Below are the code and all the weights of a small trained network. Each question names an input and a class and asks about switching units off, where a switched-off unit gives its printed mean instead of its output.

import numpy as np


def w(rows, s, z=0):
    codes = np.array(rows[::2]) - 128.0
    scale = np.full(codes.shape[1], s)
    scale[-1] = z or s
    return codes * scale


def norm(h):
    return h / np.sqrt((h * h).mean(-1, keepdims=True) + 1e-5)


def f(y):
    return np.maximum(y, 0)


def log_softmax(a):
    a = a - a.max(-1, keepdims=True)
    return a - np.log(np.exp(a).sum(-1, keepdims=True))


def net(x, mask):
    res = np.array(x, float).reshape(1, 8) / 4 @ E
    u = 0
    for l in range(3):
        y = f(norm(res) @ A[l][:, :-1].T + A[l][:, -1])
        res = res + np.where(mask[u : u + 5], y, B[l][:, -1]) @ B[l][:, :-1]
        u += 5
    return log_softmax(norm(res)[-1] @ U[:, :-1].T + U[:, -1])


A, B = {}, {}
E = w([
[130,127,129,129,129,127,127,128],'x0',
[172,125,129,255,46,69,140,124],'x1',
[144,144,132,137,149,116,120,114],'x2',
[94,154,212,120,109,133,128,49],'x3',
[101,116,104,215,161,225,89,93],'x4',
[132,131,129,130,133,125,127,125],'x5',
[131,130,129,130,132,125,126,126],'x6',
[210,214,156,126,102,214,151,163],'x7',
],0.0052)
A[0] = w([
[85,138,102,204,159,224,83,127,119],'L0N0',
[176,156,68,20,102,193,42,98,25],'L0N1',
[61,100,208,134,70,119,146,21,4],'L0N2',
[160,83,3,122,150,103,96,165,115],'L0N3',
[105,6,141,163,162,68,108,117,18],'L0N4',
],0.0066,0.0024)
B[0] = w([
[197,57,175,90,105,75,128,132,254],'L0N0',
[63,134,162,195,129,99,226,72,200],'L0N1',
[182,251,2,66,146,183,121,60,225],'L0N2',
[140,209,63,67,106,174,156,55,255],'L0N3',
[74,168,151,202,141,153,63,248,228],'L0N4',
],0.0067,0.0039)
A[1] = w([
[135,38,103,164,157,203,63,97,2],'L1N0',
[96,117,119,76,134,93,35,135,55],'L1N1',
[2,114,98,147,173,41,79,97,63],'L1N2',
[179,157,152,149,79,137,119,155,167],'L1N3',
[135,169,136,24,103,9,131,185,84],'L1N4',
],0.0066,0.0015)
B[1] = w([
[228,17,218,53,91,89,105,97,171],'L1N0',
[166,208,144,128,97,254,75,183,172],'L1N1',
[74,134,108,107,171,175,59,211,206],'L1N2',
[33,151,155,171,172,109,152,122,225],'L1N3',
[213,7,196,174,137,177,47,55,255],'L1N4',
],0.0061,0.0047)
A[2] = w([
[78,99,170,98,254,158,140,159,130],'L2N0',
[133,163,188,162,160,155,164,191,3],'L2N1',
[170,163,190,143,97,155,179,148,121],'L2N2',
[176,95,27,125,139,110,142,181,51],'L2N3',
[125,151,123,228,79,97,134,135,87],'L2N4',
],0.0094,0.0032)
B[2] = w([
[129,151,102,215,27,11,228,141,222],'L2N0',
[68,115,62,165,113,131,2,205,169],'L2N1',
[86,94,77,117,195,162,45,184,253],'L2N2',
[121,216,182,109,244,215,126,46,177],'L2N3',
[105,128,139,59,67,56,234,105,229],'L2N4',
],0.0081,0.0053)
U = w([
[65,141,101,141,141,131,45,205,249],'0',
[93,127,117,123,57,49,254,114,111],'1',
[142,209,115,66,207,183,135,47,82],'2',
[213,6,195,110,134,123,87,105,56],'3',
],0.013,0.002)

Each question gives the input, the list of numbers given to net, and the class t.
The units are the neurons (one row each of A and B). Each row of codes is followed by its name. A weight is (code - 128) times the scale printed after its matrix; where a second scale follows, it is the last column's (A, B and U).
mask holds one flag per neuron, layer by layer. A switched-off neuron (its flag False) gives its mean, the last column of its row in B, instead of its output. The means were averaged over made-up inputs and are rounded, as every weight is.
A unit's drop is (log p(t) with every unit on - log p(t) with that unit switched off) / (log p(t) with every unit on - log p(t) with every unit switched off).
The circuit of an input: a set's keep is (log p(t) with only the set's units on - log p(t) with every unit switched off) / (log p(t) with every unit on - log p(t) with every unit switched off). Starting from the 12 units with the biggest drops (on a tie, the unit counted first), units are removed one at a time, each time the one whose removal leaves the highest keep (on an exact tie, the one counted first), for as long as the keep stays at least 0.8.
units of the circuit, in order: the units of the circuit, biggest drop first
most important unit: the unit with the biggest drop
k most important neurons: the k neurons with the biggest drops, biggest first
top k neurons in layer l: the k neurons of layer l with the biggest drops, biggest first
input [6,-6,8,3,-3,-1,-7,-4], class 1: 2 most important neurons -> [L2N0 L2N2]
input [8,-4,5,-5,-6,-8,-6,-1], class 3: top 2 neurons in layer 1 -> [L1N4 L1N3]
input [8,2,-3,3,4,5,-3,-1], class 3: most important unit -> L0N0
input [7,-2,5,-2,-4,0,-8,-3], class 3: 3 most important neurons -> [L1N4 L0N2 L2N2]
input [8,-4,-4,-6,7,-3,1,0], class 3: 3 most important neurons -> [L1N0 L0N0 L0N2]
input [-8,-5,4,5,-6,-6,5,-6], class 0: top 2 neurons in layer 1 -> [L1N2 L1N1]
input [2,5,7,-3,6,-2,-1,5], class 3: 3 most important neurons -> [L0N0 L1N0 L0N4]
input [-6,8,5,5,-5,4,-6,-8], class 0: 4 most important neurons -> [L1N2 L0N4 L0N1 L2N0]
input [-4,8,-2,-5,8,-4,5,6], class 1: 3 most important neurons -> [L2N4 L1N4 L1N3]
input [-3,-2,-7,-7,-7,3,5,3], class 2: 4 most important neurons -> [L0N3 L0N0 L2N3 L1N0]
input [5,-6,0,3,5,-1,-2,-5], class 1: 2 most important neurons -> [L2N0 L1N4]
input [-5,-4,5,1,4,-4,-7,4], class 0: top 4 neurons in layer 1 -> [L1N4 L1N3 L1N2 L1N0]
input [7,-7,-3,5,8,8,-4,0], class 3: units of the circuit, in order -> [L0N0 L1N0]
input [5,5,0,3,-1,6,-8,6], class 0: 3 most important neurons -> [L2N1 L2N2 L2N0]
input [-7,-1,6,-6,-8,-4,-4,-6], class 3: top 2 neurons in layer 2 -> [L2N2 L2N1]
input [4,-2,8,8,-5,-4,-2,-6], class 2: units of the circuit, in order -> [L0N2]
input [7,4,-7,-7,-8,-2,-7,6], class 3: top 2 neurons in layer 0 -> [L0N2 L0N4]
input [-1,-6,-8,3,-6,-5,8,7], class 0: 3 most important neurons -> [L2N2 L0N0 L0N1]
input [-4,-8,6,5,-4,1,5,-7], class 1: 4 most important neurons -> [L2N0 L2N2 L2N1 L2N3]
input [-2,3,-7,6,-3,-2,8,-2], class 2: most important unit -> L0N2
input [-6,-1,-7,-8,8,-5,-3,4], class 2: top 2 neurons in layer 2 -> [L2N3 L2N0]
